Below are the code and all the weights of a small trained network. Each question names an input and a target symbol and asks about switching units off, where a switched-off unit gives its printed mean instead of its output.

import numpy as np


def w(rows, s, z=0):
    codes = np.array(rows[::2]) - 128.0
    scale = np.full(codes.shape[1], s)
    scale[-1] = z or s
    return codes * scale


def norm(h):
    return h / np.sqrt((h * h).mean(-1, keepdims=True) + 1e-5)


def f(y):
    return y / 2 * (1 + np.tanh(0.7978845608 * (y + 0.044715 * y**3)))


def softmax(a):
    e = np.exp(a - a.max(-1, keepdims=True))
    return e / e.sum(-1, keepdims=True)


def log_softmax(a):
    a = a - a.max(-1, keepdims=True)
    return a - np.log(np.exp(a).sum(-1, keepdims=True))


def net(x, mask):
    ids = ['αβγδεζηθλμξπστψω'.index(c) for c in x.split()]
    T = len(ids)
    res = E[ids] + P[:T]
    r = norm(res)
    for j in range(2):
        rows = slice(2 * j, 2 * j + 2)
        q, k, v = (r @ M[0][rows].T for M in (Q, K, V))
        z = softmax(np.where(np.tri(T) > 0, q @ k.T / 2**0.5, -1e9)) @ v
        o = O[0][rows]
        res = res + np.where(mask[j], z, o[:, -1]) @ o[:, :-1]
    y = f(norm(res) @ A[0][:, :-1].T + A[0][:, -1])
    res = res + np.where(mask[2:10], y, B[0][:, -1]) @ B[0][:, :-1]
    return log_softmax(norm(res)[-1] @ U[:, :-1].T + U[:, -1])


Q, K, V, O, A, B = {}, {}, {}, {}, {}, {}
E = w([
[124,136,197,123,141,105,154,142,120],'α',
[101,141,157,165,171,109,178,123,136],'β',
[139,132,181,117,176,118,166,181,117],'γ',
[118,147,186,140,153,113,159,118,139],'δ',
[142,128,171,108,171,128,156,192,118],'ε',
[80,80,112,145,146,195,186,166,165],'ζ',
[78,111,172,149,201,133,173,111,122],'η',
[92,130,169,147,96,56,115,176,163],'θ',
[126,152,161,128,210,101,130,172,138],'λ',
[73,160,80,140,115,158,100,197,135],'μ',
[100,94,114,176,184,92,111,159,197],'ξ',
[85,105,95,125,80,133,99,198,187],'π',
[78,93,106,192,78,57,162,76,157],'σ',
[114,169,123,71,144,186,117,127,183],'τ',
[168,5,52,6,112,91,143,127,144],'ψ',
[110,132,167,59,80,98,167,112,119],'ω',
],0.015)
P = w([
[27,88,244,150,173,221,230,208,128],'0',
[26,109,220,143,174,184,189,163,144],'1',
[16,130,192,132,179,157,163,139,167],'2',
[61,141,206,128,178,136,159,149,171],'3',
[78,155,176,130,175,128,174,164,172],'4',
[119,162,172,120,180,134,183,194,171],'5',
[111,174,137,128,166,97,177,173,171],'6',
[137,187,107,121,178,119,195,193,158],'7',
[152,197,92,121,170,99,184,183,158],'8',
[159,198,95,111,160,46,153,171,162],'9',
[177,210,35,114,161,67,157,184,161],'10',
[188,226,41,113,147,28,154,177,154],'11',
[221,232,47,120,130,1,167,206,152],'12',
],0.005)
Q[0] = w([
[184,38,107,122,110,167,18,11,110],'h1',
[242,113,110,145,115,149,40,55,59],'h1',
[161,109,163,105,92,124,188,72,87],'h2',
[192,107,71,87,48,203,40,1,3],'h2',
],0.0086)
K[0] = w([
[35,153,220,136,140,176,160,139,121],'h1',
[8,104,222,222,136,200,118,149,125],'h1',
[65,150,171,154,163,132,131,208,144],'h2',
[2,82,220,156,165,175,171,136,150],'h2',
],0.0076)
V[0] = w([
[184,51,58,216,205,173,66,139,206],'h1',
[153,239,108,234,209,115,61,135,95],'h1',
[73,135,132,127,87,116,22,254,96],'h2',
[116,199,98,57,137,226,89,118,129],'h2',
],0.0059)
O[0] = w([
[91,11,112,118,112,40,91,160,113,83],'h1',
[67,113,233,184,129,184,144,170,166,1],'h1',
[154,139,137,160,168,173,41,168,92,235],'h2',
[68,196,126,65,149,146,116,143,77,106],'h2',
],0.011,0.0038)
A[0] = w([
[112,117,100,149,146,88,40,151,170,227],'n1',
[127,89,43,61,130,88,132,74,94,2],'n2',
[94,152,129,2,117,149,88,184,85,107],'n3',
[179,194,143,79,85,180,88,79,126,182],'n4',
[186,141,158,149,213,104,106,101,87,217],'n5',
[118,156,154,24,205,96,161,182,171,253],'n6',
[123,64,52,29,162,59,100,109,124,68],'n7',
[191,160,61,70,142,80,103,60,95,65],'n8',
],0.007,0.0021)
B[0] = w([
[103,107,74,42,125,154,184,47,72,190],'n1',
[84,104,244,65,152,132,158,176,130,175],'n2',
[83,80,143,151,92,53,173,94,115,185],'n3',
[107,126,90,198,152,78,126,148,97,159],'n4',
[168,62,47,109,60,156,121,162,101,188],'n5',
[115,132,137,117,86,88,83,3,122,254],'n6',
[172,189,190,88,130,185,182,168,138,195],'n7',
[137,146,171,14,198,115,149,233,211,199],'n8',
],0.0073,0.0072)
U = w([
[124,133,255,174,178,146,61,134,229,190],'α',
[115,170,166,123,123,88,186,166,191,106],'β',
[141,109,180,69,101,150,149,137,181,49],'γ',
[136,50,12,79,124,126,25,138,84,56],'δ',
[95,204,157,137,187,192,36,220,62,129],'ε',
[179,129,170,144,86,158,155,61,50,70],'ζ',
[149,155,137,143,75,169,164,107,109,17],'η',
[15,174,115,97,79,39,125,48,108,173],'θ',
[135,111,149,153,167,162,166,42,123,115],'λ',
[159,137,184,141,109,172,171,94,104,3],'μ',
[181,60,28,163,27,93,166,58,197,166],'ξ',
[159,96,158,33,156,158,188,129,160,217],'π',
[69,9,130,150,155,49,81,173,148,155],'σ',
[235,131,100,201,114,181,86,164,157,253],'τ',
[198,249,40,85,150,92,153,90,164,126],'ψ',
[128,175,175,148,81,167,169,79,170,27],'ω',
],0.0093,0.0037)

Each question gives the input, a string of symbols that net reads in full, and the target symbol t.
The units are the heads (2 rows each of Q, K, V and O) and the neurons (one row each of A and B). Each row of codes is followed by its name. A weight is (code - 128) times the scale printed after its matrix; where a second scale follows, it is the last column's (O, A, B and U).
mask holds one flag per unit, heads first, then neurons. A switched-off unit (its flag False) gives its mean, the last column of its rows in O or B, instead of its output. The means were averaged over made-up inputs and are rounded, as every weight is.
A unit's drop is (log p(t) with every unit on - log p(t) with that unit switched off) / (log p(t) with every unit on - log p(t) with every unit switched off).
The circuit of an input: a set's keep is (log p(t) with only the set's units on - log p(t) with every unit switched off) / (log p(t) with every unit on - log p(t) with every unit switched off). Starting from all 10 units, units are removed one at a time, each time the one whose removal leaves the highest keep (on an exact tie, the one counted first), for as long as the keep stays at least 0.8.
circuit, biggest first: the units of the circuit, biggest drop first
unit that matters most: the unit with the biggest drop
top k neurons: the k neurons with the biggest drops, biggest first
which heads matter: for each layer, one digit per head in row order, 1 if its drop is at least 0.15 and else 0, layers parted by /
input ε ε ξ ε ω γ τ μ τ ξ μ, target θ: circuit, biggest first -> [h2; n3]
input η ω λ θ π θ σ γ ζ, target ξ: unit that matters most -> h2
input σ λ ε, target ξ: circuit, biggest first -> [h2; n8; n2]
input θ ε σ λ, target ξ: which heads matter -> 01
input π η η θ ζ λ γ, target α: which heads matter -> 10
input λ π μ μ ζ η π β, target δ: circuit, biggest first -> [h2; h1; n5]
input δ τ η π, target θ: circuit, biggest first -> [n5; n8]
input θ ξ ζ, target σ: which heads matter -> 10
input ε λ θ, target α: circuit, biggest first -> [h1; h2]
input θ ω δ γ β θ λ τ η α, target θ: which heads matter -> 01
input π ω τ, target ψ: which heads matter -> 10
input δ β ε, target ζ: circuit, biggest first -> [n8; n6; n5]
input ζ ω ε λ π ξ, target δ: which heads matter -> 01
input τ τ η ζ, target θ: which heads matter -> 01
input β ω τ θ α π ζ θ σ β μ ξ, target σ: unit that matters most -> h1
input λ ζ τ τ τ ξ θ τ τ μ θ, target θ: circuit, biggest first -> [n1; h1; n8]
input ξ β ψ β σ, target π: circuit, biggest first -> [h1; n2; n8]
input ζ ω σ τ τ τ δ μ λ, target ε: which heads matter -> 11
input λ ζ η, target α: top 2 neurons -> [n1; n3]
input γ λ θ σ θ ζ θ θ λ, target α: circuit, biggest first -> [h1]
input ξ λ δ ε μ μ ω η ζ θ σ η γ, target ξ: top 2 neurons -> [n8; n7]
input ψ μ γ γ β δ θ ξ, target π: circuit, biggest first -> [h1; n2; n8; n7]
input θ λ π σ τ θ β, target θ: circuit, biggest first -> [h2; n6]
